Below is a small trained network, with its code and all its weights. Each question gives an input and a target symbol and asks what happens when units are switched off, that is, made to give their printed mean instead of their output.

import numpy as np


def w(rows, s, z=0):
    codes = np.array(rows[::2]) - 128.0
    scale = np.full(codes.shape[1], s)
    scale[-1] = z or s
    return codes * scale


def f(y):
    return y / 2 * (1 + np.tanh(0.7978845608 * (y + 0.044715 * y**3)))


def softmax(a):
    e = np.exp(a - a.max(-1, keepdims=True))
    return e / e.sum(-1, keepdims=True)


def log_softmax(a):
    a = a - a.max(-1, keepdims=True)
    return a - np.log(np.exp(a).sum(-1, keepdims=True))


def net(x, mask):
    ids = ['ΘΨαημω'.index(c) for c in x.split()]
    T = len(ids)
    res = E[ids] + P[:T]
    u = 0
    for l in range(3):
        q, k, v = (res @ M[l].T for M in (Q, K, V))
        z = softmax(np.where(np.tri(T) > 0, q @ k.T / 4**0.5, -1e9)) @ v
        res = res + np.where(mask[u], z, O[l][:, -1]) @ O[l][:, :-1]
        u += 1
        y = f(res @ A[l][:, :-1].T + A[l][:, -1])
        res = res + np.where(mask[u : u + 12], y, B[l][:, -1]) @ B[l][:, :-1]
        u += 12
    return log_softmax(res[-1] @ U[:, :-1].T + U[:, -1])


Q, K, V, O, A, B = {}, {}, {}, {}, {}, {}
E = w([
[105,109,98,100,152,81],'Θ',
[179,128,76,134,8,99],'Ψ',
[102,169,182,55,128,104],'α',
[146,70,148,91,130,165],'η',
[201,229,147,102,76,183],'μ',
[69,183,136,153,163,162],'ω',
],0.018)
P = w([
[118,144,253,213,68,62],'0',
[47,161,107,51,28,120],'1',
[72,146,86,59,68,108],'2',
[93,153,76,63,101,104],'3',
[116,166,75,78,136,107],'4',
[133,169,67,79,155,116],'5',
[148,174,60,81,174,124],'6',
[156,183,52,80,190,128],'7',
[168,191,42,83,197,138],'8',
[171,206,38,87,208,136],'9',
],0.0074)
Q[0] = w([
[70,70,43,2,135,187],'0.h1',
[129,166,180,60,121,139],'0.h1',
[122,178,183,91,185,71],'0.h1',
[154,144,159,121,201,90],'0.h1',
],0.0095)
K[0] = w([
[34,19,167,82,206,125],'0.h1',
[86,175,254,65,117,192],'0.h1',
[104,190,130,134,183,138],'0.h1',
[158,150,77,115,214,114],'0.h1',
],0.0082)
V[0] = w([
[219,82,95,114,35,181],'0.h1',
[199,136,97,83,43,130],'0.h1',
[162,63,253,149,143,142],'0.h1',
[161,68,146,81,175,10],'0.h1',
],0.0054)
O[0] = w([
[158,125,179,1,248,99,85],'0.h1',
[193,142,117,45,210,70,245],'0.h1',
[148,159,242,233,182,54,64],'0.h1',
[172,112,243,41,75,81,117],'0.h1',
],0.0053,0.0011)
A[0] = w([
[197,67,193,118,225,131,150],'0.n1',
[162,94,149,136,110,171,98],'0.n2',
[142,110,64,85,118,138,4],'0.n3',
[167,98,169,39,152,96,118],'0.n4',
[106,107,93,250,109,167,82],'0.n5',
[126,95,100,196,253,2,131],'0.n6',
[160,130,76,98,135,146,8],'0.n7',
[232,143,162,172,119,120,107],'0.n8',
[155,38,97,163,98,147,151],'0.n9',
[125,52,113,150,11,78,27],'0.n10',
[100,138,164,97,206,124,86],'0.n11',
[159,76,140,147,36,226,63],'0.n12',
],0.009,0.0048)
B[0] = w([
[120,144,64,197,64,213,204],'0.n1',
[67,143,128,122,151,146,123],'0.n2',
[205,154,200,116,174,52,138],'0.n3',
[135,159,56,200,154,206,255],'0.n4',
[251,124,91,105,178,53,147],'0.n5',
[87,159,187,54,3,157,128],'0.n6',
[198,108,181,87,173,74,131],'0.n7',
[53,160,120,66,85,171,134],'0.n8',
[49,158,166,113,65,168,138],'0.n9',
[207,181,127,130,72,161,131],'0.n10',
[99,154,107,176,78,84,144],'0.n11',
[25,146,204,97,143,118,124],'0.n12',
],0.0059,0.0047)
Q[1] = w([
[108,135,135,152,187,128],'1.h1',
[153,165,12,87,113,179],'1.h1',
[103,77,187,104,112,190],'1.h1',
[133,172,120,1,51,173],'1.h1',
],0.0089)
K[1] = w([
[85,135,125,110,145,84],'1.h1',
[126,115,248,141,142,111],'1.h1',
[201,93,135,76,173,106],'1.h1',
[208,138,169,199,129,125],'1.h1',
],0.011)
V[1] = w([
[2,87,182,143,185,189],'1.h1',
[54,66,167,187,94,124],'1.h1',
[113,45,28,74,44,219],'1.h1',
[72,94,3,188,217,158],'1.h1',
],0.0045)
O[1] = w([
[210,80,83,221,83,182,128],'1.h1',
[169,81,140,199,67,115,196],'1.h1',
[125,44,2,56,74,165,72],'1.h1',
[103,103,53,189,202,101,2],'1.h1',
],0.0056,0.0024)
A[1] = w([
[191,87,118,135,109,81,76],'1.n1',
[123,65,95,134,152,115,73],'1.n2',
[149,95,74,113,149,132,26],'1.n3',
[90,133,95,140,227,109,152],'1.n4',
[102,96,110,158,116,78,74],'1.n5',
[79,97,109,199,111,169,80],'1.n6',
[196,142,200,76,155,177,115],'1.n7',
[2,117,101,146,106,118,254],'1.n8',
[97,43,112,78,186,37,91],'1.n9',
[182,85,46,168,225,177,28],'1.n10',
[140,149,179,64,120,30,73],'1.n11',
[68,110,77,178,112,156,103],'1.n12',
],0.0091,0.0063)
B[1] = w([
[161,99,149,172,115,103,121],'1.n1',
[147,146,71,117,131,121,112],'1.n2',
[149,97,70,141,156,76,116],'1.n3',
[172,125,149,80,96,130,172],'1.n4',
[130,160,127,116,113,103,106],'1.n5',
[160,121,100,128,146,101,147],'1.n6',
[56,117,97,156,102,140,187],'1.n7',
[181,136,193,79,170,150,254],'1.n8',
[117,186,85,158,113,166,123],'1.n9',
[155,150,2,187,117,127,169],'1.n10',
[157,99,75,152,115,132,173],'1.n11',
[193,123,87,117,168,121,161],'1.n12',
],0.0097,0.0057)
Q[2] = w([
[90,102,114,174,141,43],'2.h1',
[125,117,107,254,85,171],'2.h1',
[60,115,136,241,147,63],'2.h1',
[59,139,102,127,132,89],'2.h1',
],0.0084)
K[2] = w([
[172,119,84,2,113,118],'2.h1',
[193,127,68,186,171,173],'2.h1',
[165,141,85,18,184,162],'2.h1',
[91,108,115,86,150,112],'2.h1',
],0.0088)
V[2] = w([
[11,78,172,172,82,94],'2.h1',
[19,188,81,100,193,173],'2.h1',
[153,121,50,254,78,252],'2.h1',
[172,182,254,215,110,186],'2.h1',
],0.0054)
O[2] = w([
[119,166,69,32,108,39,113],'2.h1',
[131,199,99,163,79,170,56],'2.h1',
[1,83,159,139,97,152,182],'2.h1',
[17,117,60,218,184,8,255],'2.h1',
],0.0065,0.0091)
A[2] = w([
[78,138,254,156,156,147,103],'2.n1',
[171,34,127,101,157,111,109],'2.n2',
[165,74,241,164,186,151,56],'2.n3',
[85,76,158,56,30,137,167],'2.n4',
[48,132,234,68,204,149,86],'2.n5',
[75,28,234,135,221,60,161],'2.n6',
[151,116,7,139,169,161,125],'2.n7',
[249,114,193,91,103,101,99],'2.n8',
[219,148,181,51,80,208,96],'2.n9',
[184,124,6,174,148,129,2],'2.n10',
[194,255,123,72,136,30,119],'2.n11',
[127,176,154,126,149,171,128],'2.n12',
],0.0089,0.012)
B[2] = w([
[133,164,122,219,173,171,150],'2.n1',
[167,148,113,108,162,148,140],'2.n2',
[66,190,111,246,109,149,127],'2.n3',
[100,113,75,122,55,203,185],'2.n4',
[102,130,128,254,103,72,171],'2.n5',
[121,52,137,71,118,98,255],'2.n6',
[176,128,119,103,184,138,221],'2.n7',
[95,99,100,77,166,74,141],'2.n8',
[157,94,148,204,106,85,153],'2.n9',
[62,172,174,230,101,167,157],'2.n10',
[142,236,201,87,93,111,211],'2.n11',
[124,108,91,126,121,72,137],'2.n12',
],0.0088,0.0097)
U = w([
[137,113,128,3,168,118,150],'Θ',
[242,122,111,166,72,89,3],'Ψ',
[82,134,179,140,80,87,186],'α',
[107,68,86,136,170,146,159],'η',
[98,208,99,126,146,194,32],'μ',
[140,155,132,135,246,81,164],'ω',
],0.0071,0.0057)

Each question gives the input, a string of symbols that net reads in full, and the target symbol t.
The units are the heads (4 rows each of Q, K, V and O) and the neurons (one row each of A and B). Each row of codes is followed by its name. A weight is (code - 128) times the scale printed after its matrix; where a second scale follows, it is the last column's (O, A, B and U).
mask holds one flag per unit, layer by layer, with each layer's heads first. A switched-off unit (its flag False) gives its mean, the last column of its rows in O or B, instead of its output. The means were averaged over made-up inputs and are rounded, as every weight is.
A unit's drop is (log p(t) with every unit on - log p(t) with that unit switched off) / (log p(t) with every unit on - log p(t) with every unit switched off).
The circuit of an input: a set's keep is (log p(t) with only the set's units on - log p(t) with every unit switched off) / (log p(t) with every unit on - log p(t) with every unit switched off). Starting from the 12 units with the biggest drops (on a tie, the unit counted first), units are removed one at a time, each time the one whose removal leaves the highest keep (on an exact tie, the one counted first), for as long as the keep stays at least 0.8.
units of the circuit, in order: the units of the circuit, biggest drop first
unit that matters most: the unit with the biggest drop
top k neurons: the k neurons with the biggest drops, biggest first
k most important neurons of layer l: the k neurons of layer l with the biggest drops, biggest first
input α ω Ψ Ψ Θ η, target α: top 2 neurons	[2.n5 1.n11]
input ω η Θ Ψ Ψ η Ψ, target ω: units of the circuit, in order	[0.h1 0.n5 1.h1 2.n4]
input η η η Ψ η ω ω ω η α, target α: 2 most important neurons of layer 1	[1.n10 1.n11]
input Ψ Ψ η α μ α, target Ψ: units of the circuit, in order	[2.h1 0.h1 2.n9]
input Ψ η η η ω, target Ψ: top 2 neurons	[2.n9 1.n4]
input η Θ ω ω ω ω α α ω ω, target μ: units of the circuit, in order	[2.h1]
input ω Ψ α η η η, target ω: top 4 neurons	[0.n4 0.n5 1.n10 2.n7]
input α η ω α ω Θ Θ, target α: top 4 neurons	[2.n7 0.n6 1.n12 2.n11]
input Ψ μ η ω μ μ η α, target α: units of the circuit, in order	[2.n5 2.n7 1.n10]
input η Θ α, target η: top 3 neurons	[0.n1 2.n11 2.n4]
input Θ η α μ α μ ω ω, target Θ: top 2 neurons	[0.n4 1.n4]
input μ ω Θ, target μ: top 2 neurons	[2.n6 0.n8]
input μ α η η ω η η α, target μ: units of the circuit, in order	[2.h1 2.n6 0.h1]
input μ ω η Θ Θ ω, target Θ: 3 most important neurons of layer 0	[0.n4 0.n1 0.n8]
input Ψ η μ η, target Ψ: units of the circuit, in order	[2.h1 0.h1 2.n9 1.h1]
input Θ η μ Ψ μ, target Θ: units of the circuit, in order	[2.h1 2.n5 1.h1]
input Ψ Θ η η η, target Ψ: units of the circuit, in order	[0.h1 2.h1 2.n9]
input Ψ μ η Θ, target Ψ: 2 most important neurons of layer 1	[1.n11 1.n9]
input α η Ψ α Θ α Θ Ψ η, target α: 2 most important neurons of layer 1	[1.n7 1.n11]
input μ η η η μ η ω Ψ η Θ, target μ: top 2 neurons	[2.n6 1.n7]
input α α η η μ η μ, target α: 2 most important neurons of layer 2	[2.n7 2.n11]
input η α η μ ω μ η Θ μ, target η: 2 most important neurons of layer 1	[1.n7 1.n8]
input ω η α η η Ψ η η, target μ: top 3 neurons	[1.n10 2.n10 0.n4]
input α η Ψ Θ α α η η μ ω, target α: unit that matters most	1.h1
input α α η η η ω, target α: unit that matters most	1.n11
input ω η Θ μ η η, target ω: top 4 neurons	[0.n5 0.n4 2.n7 1.n10]
input η η η η α, target η: top 3 neurons	[0.n1 2.n11 0.n4]
